Here is a tiny trained network, its code and every weight. The questions are about switching its units off for an input and a class, where a switched-off unit gives its printed mean instead of its output.

import numpy as np


def w(rows, s, z=0):
    codes = np.array(rows[::2]) - 128.0
    scale = np.full(codes.shape[1], s)
    scale[-1] = z or s
    return codes * scale


def norm(h):
    return h / np.sqrt((h * h).mean(-1, keepdims=True) + 1e-5)


def f(y):
    return np.maximum(y, 0)


def log_softmax(a):
    a = a - a.max(-1, keepdims=True)
    return a - np.log(np.exp(a).sum(-1, keepdims=True))


def net(x, mask):
    res = np.array(x, float).reshape(1, 8) / 4 @ E
    u = 0
    for l in range(2):
        y = f(norm(res) @ A[l][:, :-1].T + A[l][:, -1])
        res = res + np.where(mask[u : u + 8], y, B[l][:, -1]) @ B[l][:, :-1]
        u += 8
    return log_softmax(norm(res)[-1] @ U[:, :-1].T + U[:, -1])


A, B = {}, {}
E = w([
[130,237,103,129,130,90,118,120,124,233],'x0',
[129,122,132,127,125,127,122,128,123,135],'x1',
[123,124,123,131,128,136,133,129,127,133],'x2',
[254,122,32,122,48,160,128,170,95,133],'x3',
[127,132,128,128,128,134,122,129,129,126],'x4',
[128,126,131,132,129,130,132,127,129,130],'x5',
[128,127,126,129,126,127,133,127,128,129],'x6',
[131,126,130,133,128,123,133,125,126,129],'x7',
],0.029)
A[0] = w([
[98,177,146,144,137,124,128,117,117,122,66],'L0N0',
[241,136,73,132,107,152,129,147,128,111,165],'L0N1',
[110,155,111,141,137,154,160,126,150,100,32],'L0N2',
[184,36,101,148,106,174,136,124,117,13,64],'L0N3',
[81,24,128,148,143,157,135,121,128,107,94],'L0N4',
[162,179,171,133,119,113,104,112,125,76,2],'L0N5',
[124,70,175,116,140,119,127,129,133,1,132],'L0N6',
[149,47,145,93,121,130,128,145,134,90,112],'L0N7',
],0.036,0.0052)
B[0] = w([
[149,108,190,117,162,141,163,125,137,160,159],'L0N0',
[207,129,97,165,139,142,192,83,106,116,245],'L0N1',
[95,94,128,116,101,93,88,148,147,127,134],'L0N2',
[197,96,246,97,139,113,109,213,254,127,253],'L0N3',
[86,155,63,142,112,129,129,74,56,95,208],'L0N4',
[79,114,119,141,140,115,78,130,111,97,131],'L0N5',
[98,149,35,116,86,127,149,48,16,139,241],'L0N6',
[92,81,168,172,163,189,93,248,142,160,198],'L0N7',
],0.03,0.042)
A[1] = w([
[92,141,122,135,128,120,139,129,120,144,41],'L1N0',
[151,141,3,96,77,129,110,95,96,87,4],'L1N1',
[84,138,177,126,188,120,127,92,161,131,80],'L1N2',
[89,138,139,104,140,144,104,157,120,164,188],'L1N3',
[98,126,58,142,105,142,88,155,74,124,42],'L1N4',
[194,171,31,138,89,120,136,109,105,124,71],'L1N5',
[152,149,129,164,161,99,113,141,211,113,147],'L1N6',
[81,133,135,104,83,104,100,141,130,115,71],'L1N7',
],0.059,0.0032)
B[1] = w([
[115,97,146,117,133,118,77,181,189,131,151],'L1N0',
[150,28,180,55,162,166,132,124,167,32,244],'L1N1',
[150,151,116,185,156,79,130,109,201,157,183],'L1N2',
[117,154,98,115,149,93,157,38,122,121,162],'L1N3',
[74,135,136,83,129,106,122,67,110,97,202],'L1N4',
[90,253,76,192,45,113,107,181,31,246,255],'L1N5',
[15,56,140,55,148,154,60,148,139,52,173],'L1N6',
[103,177,88,124,146,143,149,72,82,125,147],'L1N7',
],0.03,0.048)
U = w([
[6,106,119,35,136,147,115,22,65,61,155],'0',
[108,169,133,172,206,60,137,49,244,183,191],'1',
[204,49,186,104,131,209,116,240,199,76,192],'2',
[168,221,85,181,67,156,144,171,65,214,7],'3',
],0.012,0.0022)

Each question gives the input, the list of numbers given to net, and the class t.
The units are the neurons (one row each of A and B). Each row of codes is followed by its name. A weight is (code - 128) times the scale printed after its matrix; where a second scale follows, it is the last column's (A, B and U).
mask holds one flag per neuron, layer by layer. A switched-off neuron (its flag False) gives its mean, the last column of its row in B, instead of its output. The means were averaged over made-up inputs and are rounded, as every weight is.
A unit's drop is (log p(t) with every unit on - log p(t) with that unit switched off) / (log p(t) with every unit on - log p(t) with every unit switched off).
The circuit of an input: a set's keep is (log p(t) with only the set's units on - log p(t) with every unit switched off) / (log p(t) with every unit on - log p(t) with every unit switched off). Starting from the 12 units with the biggest drops (on a tie, the unit counted first), units are removed one at a time, each time the one whose removal leaves the highest keep (on an exact tie, the one counted first), for as long as the keep stays at least 0.8.
units of the circuit, in order: the units of the circuit, biggest drop first
k most important neurons: the k neurons with the biggest drops, biggest first
k most important neurons of layer l: the k neurons of layer l with the biggest drops, biggest first
drop of u: that unit's drop, to one decimal
input [-2,-5,-8,4,1,3,-6,-6], class 2: units of the circuit, in order => L0N3
input [5,-8,1,-2,6,-2,6,1], class 1: 2 most important neurons => L0N6, L0N1
input [4,8,-5,-5,4,0,-1,-1], class 1: 2 most important neurons of layer 0 => L0N6, L0N3
input [0,-8,6,5,-1,7,-8,8], class 2: 2 most important neurons of layer 0 => L0N6, L0N3
input [2,8,-2,1,2,-8,1,1], class 3: 3 most important neurons => L0N3, L1N5, L0N6
input [5,-8,1,0,7,1,8,-3], class 1: 3 most important neurons => L0N6, L0N1, L0N4
input [4,-7,6,-5,1,-5,-6,1], class 1: 2 most important neurons of layer 0 => L0N3, L0N6
input [-8,-2,-7,1,2,6,-6,-8], class 2: 2 most important neurons => L0N3, L1N5
input [0,1,4,4,-4,2,-7,1], class 2: 2 most important neurons => L0N6, L0N3
input [-6,-1,-7,2,-3,3,-6,-4], class 2: 2 most important neurons => L0N3, L1N5
input [2,6,4,-2,8,7,-7,8], class 1: 3 most important neurons of layer 0 => L0N6, L0N3, L0N1
input [4,0,5,-4,-1,8,-1,-7], class 1: drop of L0N6 => 0.4
input [-8,0,-7,2,-4,3,2,-7], class 2: drop of L1N5 => 0.3
input [-7,1,1,3,-1,2,6,-7], class 2: drop of L0N3 => 1.8
input [4,0,-2,-6,6,-7,2,-8], class 1: most important neuron of layer 0 => L0N3
